Here is a tiny trained network, its code and every weight. The questions are about switching its units off for an input and a target symbol, where a switched-off unit gives its printed mean instead of its output.

import numpy as np


def w(rows, s, z=0):
    codes = np.array(rows[::2]) - 128.0
    scale = np.full(codes.shape[1], s)
    scale[-1] = z or s
    return codes * scale


def f(y):
    return y / 2 * (1 + np.tanh(0.7978845608 * (y + 0.044715 * y**3)))


def softmax(a):
    e = np.exp(a - a.max(-1, keepdims=True))
    return e / e.sum(-1, keepdims=True)


def log_softmax(a):
    a = a - a.max(-1, keepdims=True)
    return a - np.log(np.exp(a).sum(-1, keepdims=True))


def net(x, mask):
    ids = ['ΘΛΣΦΨαβδεζξπτ'.index(c) for c in x.split()]
    T = len(ids)
    res = E[ids] + P[:T]
    q, k, v = (res @ M[0].T for M in (Q, K, V))
    z = softmax(np.where(np.tri(T) > 0, q @ k.T / 4**0.5, -1e9)) @ v
    res = res + np.where(mask[0], z, O[0][:, -1]) @ O[0][:, :-1]
    y = f(res @ A[0][:, :-1].T + A[0][:, -1])
    res = res + np.where(mask[1:17], y, B[0][:, -1]) @ B[0][:, :-1]
    return log_softmax(res[-1] @ U[:, :-1].T + U[:, -1])


Q, K, V, O, A, B = {}, {}, {}, {}, {}, {}
E = w([
[163,82,96],'Θ',
[116,79,66],'Λ',
[127,85,63],'Σ',
[110,46,101],'Φ',
[158,116,62],'Ψ',
[94,109,178],'α',
[120,82,63],'β',
[144,88,71],'δ',
[210,98,139],'ε',
[88,167,32],'ζ',
[34,102,144],'ξ',
[252,112,161],'π',
[219,126,99],'τ',
],0.016)
P = w([
[174,30,3],'0',
[164,38,38],'1',
[167,52,51],'2',
[163,67,62],'3',
[153,71,68],'4',
[153,83,72],'5',
[142,89,85],'6',
[140,105,83],'7',
[132,106,103],'8',
[122,125,98],'9',
[122,121,100],'10',
[137,91,80],'11',
],0.0069)
Q[0] = w([
[128,138,165],'h1',
[164,4,45],'h1',
[89,80,97],'h1',
[41,245,232],'h1',
],0.012)
K[0] = w([
[202,114,115],'h1',
[146,248,182],'h1',
[74,155,111],'h1',
[203,62,104],'h1',
],0.014)
V[0] = w([
[163,254,135],'h1',
[73,122,152],'h1',
[48,141,47],'h1',
[127,122,157],'h1',
],0.013)
O[0] = w([
[212,161,126,2],'h1',
[91,132,247,111],'h1',
[94,219,125,225],'h1',
[133,64,166,98],'h1',
],0.012,0.0097)
A[0] = w([
[219,8,87,206],'n1',
[89,62,148,170],'n2',
[208,194,58,193],'n3',
[140,66,135,157],'n4',
[94,61,146,154],'n5',
[50,90,128,86],'n6',
[170,80,62,191],'n7',
[146,49,126,190],'n8',
[127,110,83,72],'n9',
[185,123,174,211],'n10',
[160,178,145,254],'n11',
[71,37,151,214],'n12',
[151,218,39,145],'n13',
[146,97,30,24],'n14',
[142,30,192,177],'n15',
[1,142,103,151],'n16',
],0.0094,0.0064)
B[0] = w([
[49,105,203,182],'n1',
[107,134,82,172],'n2',
[79,53,242,177],'n3',
[78,130,61,146],'n4',
[93,115,61,166],'n5',
[172,151,91,178],'n6',
[131,169,220,175],'n7',
[72,167,122,162],'n8',
[187,109,113,141],'n9',
[29,253,73,128],'n10',
[50,162,135,146],'n11',
[103,142,96,205],'n12',
[192,52,230,194],'n13',
[194,75,137,161],'n14',
[144,171,121,150],'n15',
[237,174,153,255],'n16',
],0.0059,0.017)
U = w([
[66,70,130,76],'Θ',
[186,98,72,125],'Λ',
[183,60,81,147],'Σ',
[54,57,47,19],'Φ',
[203,148,195,109],'Ψ',
[2,199,118,201],'α',
[178,80,90,28],'β',
[146,51,109,2],'δ',
[3,124,187,161],'ε',
[186,191,214,189],'ζ',
[61,252,93,184],'ξ',
[53,96,190,207],'π',
[149,35,154,37],'τ',
],0.0068,0.0052)

Each question gives the input, a string of symbols that net reads in full, and the target symbol t.
The units are the heads (4 rows each of Q, K, V and O) and the neurons (one row each of A and B). Each row of codes is followed by its name. A weight is (code - 128) times the scale printed after its matrix; where a second scale follows, it is the last column's (O, A, B and U).
mask holds one flag per unit, heads first, then neurons. A switched-off unit (its flag False) gives its mean, the last column of its rows in O or B, instead of its output. The means were averaged over made-up inputs and are rounded, as every weight is.
A unit's drop is (log p(t) with every unit on - log p(t) with that unit switched off) / (log p(t) with every unit on - log p(t) with every unit switched off).
The circuit of an input: a set's keep is (log p(t) with only the set's units on - log p(t) with every unit switched off) / (log p(t) with every unit on - log p(t) with every unit switched off). Starting from the 12 units with the biggest drops (on a tie, the unit counted first), units are removed one at a time, each time the one whose removal leaves the highest keep (on an exact tie, the one counted first), for as long as the keep stays at least 0.8.
circuit, biggest first: the units of the circuit, biggest drop first
top k neurons: the k neurons with the biggest drops, biggest first
drop when u is switched off: that unit's drop, to one decimal
input ε ζ ξ Σ, target ξ: top 2 neurons	n3; n13
input Θ Λ Σ Θ ζ π ζ, target ζ: circuit, biggest first	n13; h1
input Φ τ Λ Ψ Λ π, target π: circuit, biggest first	n1; h1; n16; n3
input τ ε β ε Φ Σ Φ τ, target π: top 2 neurons	n16; n1
input π Θ Φ π Θ Φ Φ, target Φ: circuit, biggest first	h1; n5; n13
input Φ π Φ, target Φ: circuit, biggest first	h1; n4; n16
input Σ β Φ β ξ Λ, target ξ: top 3 neurons	n13; n3; n16
input δ Λ π τ, target π: top 4 neurons	n1; n16; n3; n7
input Λ Ψ Φ Φ Λ δ Ψ π Φ π, target ε: top 3 neurons	n1; n16; n10
input Θ τ π Θ ε α ε, target α: top 2 neurons	n13; n10
input ζ Φ Λ π π β Θ, target ζ: top 2 neurons	n13; n5
input Φ δ π Λ ξ Λ τ Φ, target ξ: top neuron	n13
input Φ π ε, target ε: top 2 neurons	n1; n7
input δ α Φ Φ, target α: top 2 neurons	n13; n8
input Λ Φ π, target π: drop when n13 is switched off	-0.1
input Φ α π Φ Φ Φ ε ξ Φ Φ Σ Λ, target ξ: drop when h1 is switched off	0.9
input Φ Θ τ Σ π ζ ξ, target ξ: drop when n13 is switched off	0.3
